[[ 175.1 -148.8  -79.2  180.0]
 [   9.5 -123.3  -58.5  140.4]] -> 175.1

[[ -14.0 -148.0   90.8   33.5]
 [  88.6 -165.3  153.0   10.8]
 [ -27.0 -104.4   34.8  -13.5]] -> -14.0

[[   8.299  -12.027 -128.220    0.000]
 [   3.584  177.307  105.842 -187.390]] -> 8.299

[[ 1.16 -2.31 -2.23  0.95 -0.61 -1.99 -2.17]
 [-0.13 -1.82 -1.57 -0.96  0.87 -0.66 -1.25]
 [-1.85  1.84  1.84 -0.79  1.55  1.81  1.87]] -> 1.16

[ 1.9 -1.7  1.0 -0.7  0.7  1.2  1.4] -> 1.9

[  4.50 -11.20  18.16  -2.59   2.69] -> 4.50

[-0.9 -1.8  0.3  1.0 -1.1  1.6] -> -0.9

[[ 0.18  0.05 -0.21 -0.19]
 [ 0.20 -0.07 -0.18 -0.15]
 [ 0.00 -0.06  0.03  0.00]] -> 0.18

[[ 116.368   -2.150  113.137  -50.146]
 [-199.173  -65.373  142.451  -36.539]] -> 116.368

[-1.3  0.5 -1.6 -0.9 -0.8  1.5  0.3] -> -1.3
---
{"in": [-0.178, -0.019, 0.031, 0.150, 0.162, -0.094, 0.186], "out": 0.186}
{"in": [0.16, 0.08, -0.09, -0.11, 0.10], "out": 0.10}
{"in": [0.13, -0.14, 0.03, 0.05], "out": 0.05}
{"in": [-0.15, 0.06, -0.16, -0.04, -0.18, 0.20, -0.01], "out": -0.01}
{"in": [-13.0, -9.7, 16.6, -6.1], "out": -6.1}
{"in": [-1.5, -1.6, 1.0, 1.7, -0.1, -0.5], "out": -0.5}
{"in": [-14.777, -6.778, -3.096, 11.704], "out": 11.704}
---
7,5,2,6
2,3,7,5
==> 7

0,1,0,4
7,5,5,8
==> 0

38,-17,40,25,-34,9
0,-5,12,8,8,-31
==> 38

83,142,172,48,41,181
39,107,203,119,185,18
==> 83

6,7,2,2,5,3
7,3,5,4,4,2
==> 6

196,53,87,241,77,11
72,134,94,92,66,177
==> 196

-860,2,-63,778
-893,-407,923,-64
==> -860
---
[-30 -35   1  26 -16] Out: -16
[2273 6514 6813 8334 7662 5064] Out: 5064
[ 32 -48  -5  15 -27  36] Out: 36
[61 24 27 80 37] Out: 37
[996 769 722 822 227] Out: 227
[55 89 17 70] Out: 70
[2 7 6 1] Out: 1
[6 7 0 4] Out: 4
[2435 3525 7770 7596 2305] Out: 2305
---
[[-36.3  28.3 -64.0 -40.7]
 [-53.9 -45.8 -11.8   5.4]] Answer: 5.4

[ 33.4  65.4 -25.9  24.4  -8.3] Answer: -8.3

[57.8 62.9 -5.7 15.7  4.1] Answer: 4.1

[[ 33.0  -0.1  38.7   7.4  65.0   0.1 -34.2]
 [ 10.2  -3.8  -3.9   7.5  30.2   3.5 -10.7]] Answer: -10.7

[  6.8  12.5  69.2 -38.6] Answer: -38.6

[[ 50.2 -18.1 -13.7 -18.7]
 [-51.2  22.1 -29.1  -3.0]] Answer: -3.0

[-48.4  49.8  57.3  -8.7 -40.2  37.8 -23.7] Answer: -23.7
---
Input: [ 144.7 -148.5   39.5  -86.8]
Output: -148.5
Input: [  3.30   4.63   9.78 -18.06  18.85]
Output: 4.63
Input: [  2.54   7.56 -14.53 -16.18 -10.19  13.57   5.36]
Output: 7.56
Input: [-0.18  0.12  0.06 -0.01  0.13]
Output: 0.12
Input: [ 0.143  0.066  0.005 -0.167]
Output: 0.066
Input: [  4.4 -16.2  -0.2 -15.1  -8.2  17.4  -6.0]
Output: -16.2
Input: [-0.118 -0.123  0.159  0.046  0.021 -0.037]
Output: -0.123
Input: [ 132.25  164.21 -137.29   76.34  192.43  196.86  139.94]
Output: 164.21
Input: [ 106.243   49.051  -97.969    6.636   21.497  -91.602 -186.650]
Output: 49.051
Input: [-124.267 -140.967  120.275  -95.969    2.462 -146.148]
Output: -140.967
---
Input:
array([[101, 164,  86,  73,  53,  76,  45],
       [145,  98, 199,  96, 124,  26, 156],
       [ 87, 163, 142,  63, 138, 138,  90]])
Output: 45

Input:
array([[5, 2, 5, 8, 5, 3],
       [4, 6, 7, 1, 4, 1],
       [2, 7, 0, 2, 6, 7]])
Output: 3

Input:
array([[-26,  30, -34, -24],
       [ -4,   4, -13, -14],
       [-13,  13, -15, -19]])
Output: -24

Input:
array([[116, 146, 159, 144, 171, 126, 109],
       [135, 184, 159, 175, 194,  95,  98],
       [103,  62, 124,  71,  97, 176, 102]])
Output: 109

Input:
array([[ 18, -13, -27,   7],
       [-14, -14,  -2,   4],
       [ 30,   0,   7,  -7]])
Output: 7

Input:
array([[236, 194, 166, 155],
       [ 69, 196, 103, 164],
       [ 52,  96, 131, 155]])
Output: 155

Input:
array([[295, 542, 364, 359],
       [ 80, 421, 359, 724],
       [777, 580, 331, 568]])
Output: 359

Input:
array([[39, 40, 29, 20, 17, 78],
       [43, 22, 32, 15, 10, 65],
       [19, 74, 46, 64, 65, 22]])
Output: 78

Input:
array([[  5,  43,  20,  15,  34],
       [ 36,  36, -26,  39,  21],
       [ 20,  28,   7,  30,  -1]])
Output: 34
---
[[ 46.2 -17.5  41.2 -28.5  64.1  13.5]
 [-35.6  52.8 -34.2 -31.2 -71.3  -3.7]
 [ 15.5  29.6  32.9  55.9  33.0  41.1]] ==> 46.2, 41.1

[[ -4.2 -26.4  14.6  71.8]
 [ 41.6   8.6 -63.2 -59.8]
 [ 34.2  -6.4  61.6  13.1]] ==> -4.2, 13.1

[-16.8  18.8  -8.4  -0.9 -55.4] ==> -16.8, -55.4

[ 20.0  63.6  50.9  23.4 -15.6  -3.0] ==> 20.0, -3.0

[-27.2  44.0  35.4  40.0  64.4  -8.0] ==> -27.2, -8.0

[-25.2  25.4  -6.5  64.3 -57.6  29.8] ==> -25.2, 29.8

[62.0 34.5  7.5 -8.5] ==> 62.0, -8.5

[[  3.0  19.6  28.5  65.3]
 [ -1.3  15.7  23.0  59.0]
 [  3.2  11.1   9.8 -26.5]] ==> 3.0, -26.5

[[-21.8 -11.7  15.2   7.8 -21.3]
 [ 38.0 -27.9 -14.2 -40.3  18.8]
 [-16.9 -19.1  71.7 -29.5 -14.2]] ==> -21.8, -14.2
---
array([[171,  77, 202,  33],
       [100, 195, 111,  91],
       [146, 126,  89,  42]]) Out: 195

array([[320, 531, 522, 820, 913, 688],
       [390, 555, 473, 226, 420, 323]]) Out: 555

array([[ 56,  17,  28,  51],
       [106, 182, 200, 235]]) Out: 182

array([[6740, 8482, 9706, 7084, 1599, 7923],
       [8900, 9838, 9193, 9968, 2230, 7577]]) Out: 9838

array([[20, 69, 83, 38, 46],
       [ 7, 33, 92, 66, 68],
       [11, 46, 91, 55, 60]]) Out: 33

array([[987, 214, 722, 789],
       [801, 278, 742, 753],
       [734, 167, 728, 723]]) Out: 278

array([[8666, 5813, 8853, 4516],
       [9754, 6746, 7705, 3212],
       [5137, 8078, 5720, 9341]]) Out: 6746

array([[703, 618, 240, 156, 304],
       [586, 309, 658,  92, 912]]) Out: 309
---
[[ 24.3 -23.0  54.0  43.6  45.5  17.8]
 [-12.0   7.2 -25.6 -16.2 -25.3  -6.5]
 [-39.8  23.8  52.7  -1.4 -17.1   5.9]]
52.7

[[-66.5  16.3 -40.9  -1.4]
 [-63.2 -16.0 -57.1 -38.5]]
-57.1

[[-27.6 -31.1  -5.2   7.2   0.8 -37.5]
 [-23.5 -40.2 -17.2  44.6   1.7 -70.9]]
-17.2

[ -4.7  19.0  24.2 -30.9  53.2]
24.2

[ 43.0  10.5 -37.4 -21.4  57.8]
-37.4

[[-61.4   4.0  16.3   9.1  23.1]
 [ 20.6  -4.3 -15.0  12.2 -11.2]
 [ 24.9  -5.6  11.5   3.4   6.1]]
11.5

[  4.5 -45.3   1.0 -70.9]
1.0

[[-64.0 -52.4   1.1  21.1]
 [ 28.7  36.2   7.9  21.7]
 [-41.3  16.1   7.8   9.5]]
7.8
